Here is a tiny trained network, its code and every weight. The questions are about switching its units off for an input and a target symbol, where a switched-off unit gives its printed mean instead of its output.

import numpy as np


def w(rows, s, z=0):
    codes = np.array(rows[::2]) - 128.0
    scale = np.full(codes.shape[1], s)
    scale[-1] = z or s
    return codes * scale


def norm(h):
    return h / np.sqrt((h * h).mean(-1, keepdims=True) + 1e-5)


def f(y):
    return np.maximum(y, 0)


def softmax(a):
    e = np.exp(a - a.max(-1, keepdims=True))
    return e / e.sum(-1, keepdims=True)


def log_softmax(a):
    a = a - a.max(-1, keepdims=True)
    return a - np.log(np.exp(a).sum(-1, keepdims=True))


def net(x, mask):
    ids = ['αβδελπστψ'.index(c) for c in x.split()]
    T = len(ids)
    res = E[ids] + P[:T]
    u = 0
    for l in range(2):
        q, k, v = (norm(res) @ M[l].T for M in (Q, K, V))
        z = softmax(np.where(np.tri(T) > 0, q @ k.T / 2**0.5, -1e9)) @ v
        res = res + np.where(mask[u], z, O[l][:, -1]) @ O[l][:, :-1]
        u += 1
        y = f(norm(res) @ A[l][:, :-1].T + A[l][:, -1])
        res = res + np.where(mask[u : u + 4], y, B[l][:, -1]) @ B[l][:, :-1]
        u += 4
    return log_softmax(norm(res)[-1] @ U[:, :-1].T + U[:, -1])


Q, K, V, O, A, B = {}, {}, {}, {}, {}, {}
E = w([
[98,85,48,89,106,164],'α',
[92,134,22,87,136,163],'β',
[169,186,254,110,217,149],'δ',
[191,254,154,83,190,194],'ε',
[140,175,163,196,163,108],'λ',
[54,102,91,153,168,83],'π',
[141,184,120,128,141,124],'σ',
[234,19,135,194,116,121],'τ',
[119,105,86,103,122,121],'ψ',
],0.015)
P = w([
[127,164,193,173,34,170],'0',
[249,206,134,91,89,85],'1',
[145,110,119,157,127,147],'2',
[151,213,153,214,123,92],'3',
[217,170,109,67,161,43],'4',
[136,91,107,168,172,155],'5',
[130,195,140,193,135,88],'6',
[171,120,93,58,199,22],'7',
[138,46,149,176,214,183],'8',
[103,192,131,179,138,93],'9',
[89,139,87,11,219,47],'10',
],0.013)
Q[0] = w([
[53,166,183,216,10,193],'0.h0',
[143,138,146,84,27,101],'0.h0',
],0.013)
K[0] = w([
[132,206,129,126,17,14],'0.h0',
[60,204,86,155,1,204],'0.h0',
],0.0099)
V[0] = w([
[82,254,101,96,166,139],'0.h0',
[195,199,153,209,114,58],'0.h0',
],0.01)
O[0] = w([
[5,158,123,82,72,164,179],'0.h0',
[134,97,60,47,215,113,254],'0.h0',
],0.012,0.0041)
A[0] = w([
[110,73,163,130,110,171,255],'0.n0',
[87,77,111,129,127,246,167],'0.n1',
[193,33,132,146,137,123,110],'0.n2',
[29,118,109,158,106,65,210],'0.n3',
],0.012,0.00094)
B[0] = w([
[91,131,171,129,162,6,156],'0.n0',
[255,45,172,162,190,47,219],'0.n1',
[77,79,8,4,125,229,253],'0.n2',
[75,160,55,108,198,115,218],'0.n3',
],0.0087,0.0044)
Q[1] = w([
[35,100,145,131,15,230],'1.h0',
[126,124,157,213,4,145],'1.h0',
],0.011)
K[1] = w([
[146,250,152,77,29,40],'1.h0',
[177,212,88,124,2,4],'1.h0',
],0.0069)
V[1] = w([
[18,117,252,150,200,75],'1.h0',
[3,32,99,175,119,160],'1.h0',
],0.0071)
O[1] = w([
[178,83,179,129,81,22,5],'1.h0',
[248,251,2,36,115,158,58],'1.h0',
],0.0096,0.0027)
A[1] = w([
[194,43,94,79,182,164,31],'1.n0',
[207,141,59,81,173,3,5],'1.n1',
[138,214,247,114,89,235,146],'1.n2',
[36,109,52,221,200,183,33],'1.n3',
],0.006,0.0019)
B[1] = w([
[135,252,180,219,133,86,253],'1.n0',
[134,93,130,156,74,113,250],'1.n1',
[72,161,111,172,58,145,199],'1.n2',
[158,118,106,172,109,134,231],'1.n3',
],0.015,0.004)
U = w([
[131,106,165,223,79,188,156],'α',
[188,131,125,71,15,98,137],'β',
[152,49,187,16,63,93,237],'δ',
[28,158,143,165,40,144,124],'ε',
[167,109,168,98,205,112,132],'λ',
[141,160,122,49,129,68,2],'π',
[10,108,145,1,150,160,108],'σ',
[168,109,115,138,167,249,142],'τ',
[105,140,96,28,122,143,118],'ψ',
],0.0094,0.0035)

Each question gives the input, a string of symbols that net reads in full, and the target symbol t.
The units are the heads (2 rows each of Q, K, V and O) and the neurons (one row each of A and B). Each row of codes is followed by its name. A weight is (code - 128) times the scale printed after its matrix; where a second scale follows, it is the last column's (O, A, B and U).
mask holds one flag per unit, layer by layer, with each layer's heads first. A switched-off unit (its flag False) gives its mean, the last column of its rows in O or B, instead of its output. The means were averaged over made-up inputs and are rounded, as every weight is.
A unit's drop is (log p(t) with every unit on - log p(t) with that unit switched off) / (log p(t) with every unit on - log p(t) with every unit switched off).
The circuit of an input: a set's keep is (log p(t) with only the set's units on - log p(t) with every unit switched off) / (log p(t) with every unit on - log p(t) with every unit switched off). Starting from all 10 units, units are removed one at a time, each time the one whose removal leaves the highest keep (on an exact tie, the one counted first), for as long as the keep stays at least 0.8.
units of the circuit, in order: the units of the circuit, biggest drop first
top k neurons: the k neurons with the biggest drops, biggest first
k most important neurons of layer l: the k neurons of layer l with the biggest drops, biggest first
input ε δ ε ε, target ε: units of the circuit, in order	(1.h0 1.n2)
input ε τ ε τ ε ε β ψ, target σ: units of the circuit, in order	(0.h0)
input ε τ ε τ ε δ σ α, target δ: top 2 neurons	(0.n2 1.n1)
input τ τ β α, target τ: units of the circuit, in order	(1.h0 0.h0 1.n3)
input π ε π λ, target π: units of the circuit, in order	(1.h0 0.h0)
input ε α ε τ δ ε ε β α, target λ: top 2 neurons	(0.n1 0.n0)
input σ α λ σ δ ε, target λ: units of the circuit, in order	(0.n1 0.n2 1.h0)
input π α ε π ε ψ ε λ β τ, target τ: units of the circuit, in order	(0.n2 1.n0)
input σ α ε ε τ ε α β ε λ, target λ: 3 most important neurons of layer 1	(1.n2 1.n0 1.n1)
input ε τ ε ε λ α σ π, target α: 2 most important neurons of layer 0	(0.n1 0.n3)
input β π β, target β: units of the circuit, in order	(0.h0 1.h0 0.n1 0.n0)
input δ σ ψ ε ε, target τ: units of the circuit, in order	(1.h0 0.h0 0.n2)
input β π δ β τ ψ σ, target ψ: units of the circuit, in order	(0.h0 0.n2 1.h0)
input ε β β, target β: 3 most important neurons of layer 0	(0.n1 0.n2 0.n0)
input δ ψ σ ε ε τ ε δ β, target λ: 2 most important neurons of layer 0	(0.n1 0.n0)
input σ ε ε α σ π τ δ, target β: units of the circuit, in order	(1.h0 0.h0)
input α α ψ β β ε ε π ψ, target α: top neuron	(1.n0)
input σ λ β π ε σ β τ, target ψ: top 3 neurons	(0.n2 1.n0 0.n1)
input δ β δ β β, target δ: 2 most important neurons of layer 0	(0.n2 0.n3)
input β σ σ β π π λ σ, target β: top neuron	(1.n1)
input β σ β λ δ δ λ β, target δ: units of the circuit, in order	(1.h0 1.n1)
input δ λ σ τ α β ε ε α τ ε, target α: top 2 neurons	(0.n1 1.n2)
input ε α ε σ ε, target σ: top 2 neurons	(1.n0 0.n1)
input ψ σ α δ δ π ε λ β π α, target ε: 2 most important neurons of layer 0	(0.n1 0.n2)
input δ β ε ε, target ε: top 2 neurons	(1.n2 0.n2)
